Below are the code and all the weights of a small trained network. Each question names an input and a class and asks about switching units off, where a switched-off unit gives its printed mean instead of its output.

import numpy as np


def w(rows, s, z=0):
    codes = np.array(rows[::2]) - 128.0
    scale = np.full(codes.shape[1], s)
    scale[-1] = z or s
    return codes * scale


def norm(h):
    return h / np.sqrt((h * h).mean(-1, keepdims=True) + 1e-5)


def f(y):
    return np.maximum(y, 0)


def log_softmax(a):
    a = a - a.max(-1, keepdims=True)
    return a - np.log(np.exp(a).sum(-1, keepdims=True))


def net(x, mask):
    res = np.array(x, float).reshape(1, 5) / 4 @ E
    u = 0
    for l in range(2):
        y = f(norm(res) @ A[l][:, :-1].T + A[l][:, -1])
        res = res + np.where(mask[u : u + 12], y, B[l][:, -1]) @ B[l][:, :-1]
        u += 12
    return log_softmax(norm(res)[-1] @ U[:, :-1].T + U[:, -1])


A, B = {}, {}
E = w([
[97,221,152,79,137,165,187,226,77],'x0',
[128,126,128,123,128,125,134,132,132],'x1',
[123,165,187,121,131,31,142,42,132],'x2',
[131,127,133,131,134,127,126,131,133],'x3',
[254,122,165,22,132,115,140,110,29],'x4',
],0.011)
A[0] = w([
[183,101,145,110,134,144,117,148,97,95],'0.n0',
[217,146,187,48,144,111,141,84,77,116],'0.n1',
[109,183,117,103,135,209,170,251,85,83],'0.n2',
[101,128,196,112,154,123,150,104,142,51],'0.n3',
[74,230,178,110,137,79,170,135,100,85],'0.n4',
[95,204,147,100,133,121,171,158,110,84],'0.n5',
[106,80,87,175,105,94,119,96,154,151],'0.n6',
[101,85,89,163,112,164,103,135,165,2],'0.n7',
[205,60,118,68,95,117,85,107,71,122],'0.n8',
[160,139,133,169,168,157,106,131,160,69],'0.n9',
[216,142,141,86,119,116,136,118,52,163],'0.n10',
[214,73,105,70,134,166,122,142,68,120],'0.n11',
],0.011,0.0095)
B[0] = w([
[169,128,126,142,71,106,228,96,150,167],'0.n0',
[44,96,117,12,154,189,50,145,102,241],'0.n1',
[94,44,180,120,81,1,80,13,44,249],'0.n2',
[68,113,135,127,158,76,195,72,123,136],'0.n3',
[184,199,166,222,138,205,194,120,231,202],'0.n4',
[200,157,68,204,113,189,150,227,161,188],'0.n5',
[204,150,138,66,165,104,164,59,61,194],'0.n6',
[180,74,172,8,108,159,67,178,71,151],'0.n7',
[157,75,125,221,165,196,160,185,216,217],'0.n8',
[142,136,127,64,126,109,136,143,117,132],'0.n9',
[198,132,39,63,134,167,70,157,101,241],'0.n10',
[216,107,192,224,163,182,235,177,197,221],'0.n11',
],0.0085,0.012)
A[1] = w([
[141,44,143,89,153,103,82,137,97,47],'1.n0',
[132,65,138,49,116,170,99,119,101,71],'1.n1',
[168,115,178,69,146,114,126,136,90,45],'1.n2',
[167,207,72,108,93,125,118,161,139,36],'1.n3',
[58,203,144,153,135,152,142,158,180,96],'1.n4',
[55,98,170,178,123,8,118,57,94,133],'1.n5',
[67,86,86,102,190,163,30,99,212,1],'1.n6',
[67,158,138,105,107,180,99,171,84,123],'1.n7',
[152,88,134,106,116,127,149,66,158,100],'1.n8',
[15,93,133,148,88,97,111,178,112,109],'1.n9',
[161,117,108,62,159,196,154,226,91,119],'1.n10',
[203,153,131,80,185,129,188,83,131,43],'1.n11',
],0.012,0.0034)
B[1] = w([
[198,102,37,151,94,74,218,164,106,199],'1.n0',
[122,116,146,168,83,78,149,112,67,213],'1.n1',
[132,82,95,161,84,69,101,141,122,175],'1.n2',
[72,140,184,121,181,184,110,180,160,144],'1.n3',
[192,1,81,141,140,175,157,152,150,164],'1.n4',
[54,238,175,55,208,185,102,167,143,218],'1.n5',
[164,50,97,155,13,61,115,123,72,169],'1.n6',
[113,146,163,103,173,112,104,88,181,148],'1.n7',
[95,155,155,129,102,117,111,150,92,178],'1.n8',
[95,224,159,53,185,162,17,108,172,167],'1.n9',
[29,195,148,140,115,28,106,37,110,252],'1.n10',
[11,179,134,127,116,117,83,146,183,204],'1.n11',
],0.0099,0.013)
U = w([
[151,62,83,119,57,27,124,110,54,4],'0',
[59,239,149,51,168,154,58,124,140,161],'1',
[204,95,133,216,168,246,224,172,217,216],'2',
],0.012,0.0016)

Each question gives the input, the list of numbers given to net, and the class t.
The units are the neurons (one row each of A and B). Each row of codes is followed by its name. A weight is (code - 128) times the scale printed after its matrix; where a second scale follows, it is the last column's (A, B and U).
mask holds one flag per neuron, layer by layer. A switched-off neuron (its flag False) gives its mean, the last column of its row in B, instead of its output. The means were averaged over made-up inputs and are rounded, as every weight is.
A unit's drop is (log p(t) with every unit on - log p(t) with that unit switched off) / (log p(t) with every unit on - log p(t) with every unit switched off).
The circuit of an input: a set's keep is (log p(t) with only the set's units on - log p(t) with every unit switched off) / (log p(t) with every unit on - log p(t) with every unit switched off). Starting from the 12 units with the biggest drops (on a tie, the unit counted first), units are removed one at a time, each time the one whose removal leaves the highest keep (on an exact tie, the one counted first), for as long as the keep stays at least 0.8.
circuit, biggest first: the units of the circuit, biggest drop first
k most important neurons: the k neurons with the biggest drops, biggest first
k most important neurons of layer l: the k neurons of layer l with the biggest drops, biggest first
drop of u: that unit's drop, to one decimal
input [6,-3,5,-6,-1], class 2: circuit, biggest first : (0.n4)
input [1,-6,1,-3,8], class 1: 4 most important neurons of layer 0 : (0.n2, 0.n1, 0.n11, 0.n0)
input [6,-2,0,-3,6], class 0: 3 most important neurons : (0.n2, 1.n5, 0.n1)
input [8,4,-5,-4,1], class 0: 2 most important neurons : (0.n2, 0.n5)
input [7,0,0,0,1], class 0: 2 most important neurons : (0.n2, 1.n5)
input [1,-3,-5,-1,2], class 0: 2 most important neurons : (0.n2, 0.n4)
input [1,-7,3,-4,-7], class 2: 4 most important neurons : (0.n2, 1.n4, 1.n10, 0.n1)
input [-7,-2,1,-3,-1], class 1: 4 most important neurons : (0.n1, 0.n6, 0.n10, 1.n11)
input [0,-6,-2,-5,4], class 2: 2 most important neurons of layer 0 : (0.n8, 0.n11)
input [-7,-7,4,-3,-1], class 1: 2 most important neurons of layer 0 : (0.n1, 0.n10)
input [-1,-6,-4,1,4], class 2: 2 most important neurons : (0.n11, 0.n8)
input [-5,-6,-1,-2,7], class 2: 2 most important neurons : (0.n8, 0.n11)
input [-4,-8,2,0,-1], class 1: 2 most important neurons of layer 0 : (0.n1, 0.n10)
input [-2,0,-5,-5,5], class 2: circuit, biggest first : (0.n11)
input [0,-7,0,3,8], class 2: drop of 1.n3 : -0.1
input [-3,4,-6,6,-1], class 0: drop of 0.n2 : 0.0
input [8,6,5,-4,-8], class 2: drop of 0.n4 : 0.1
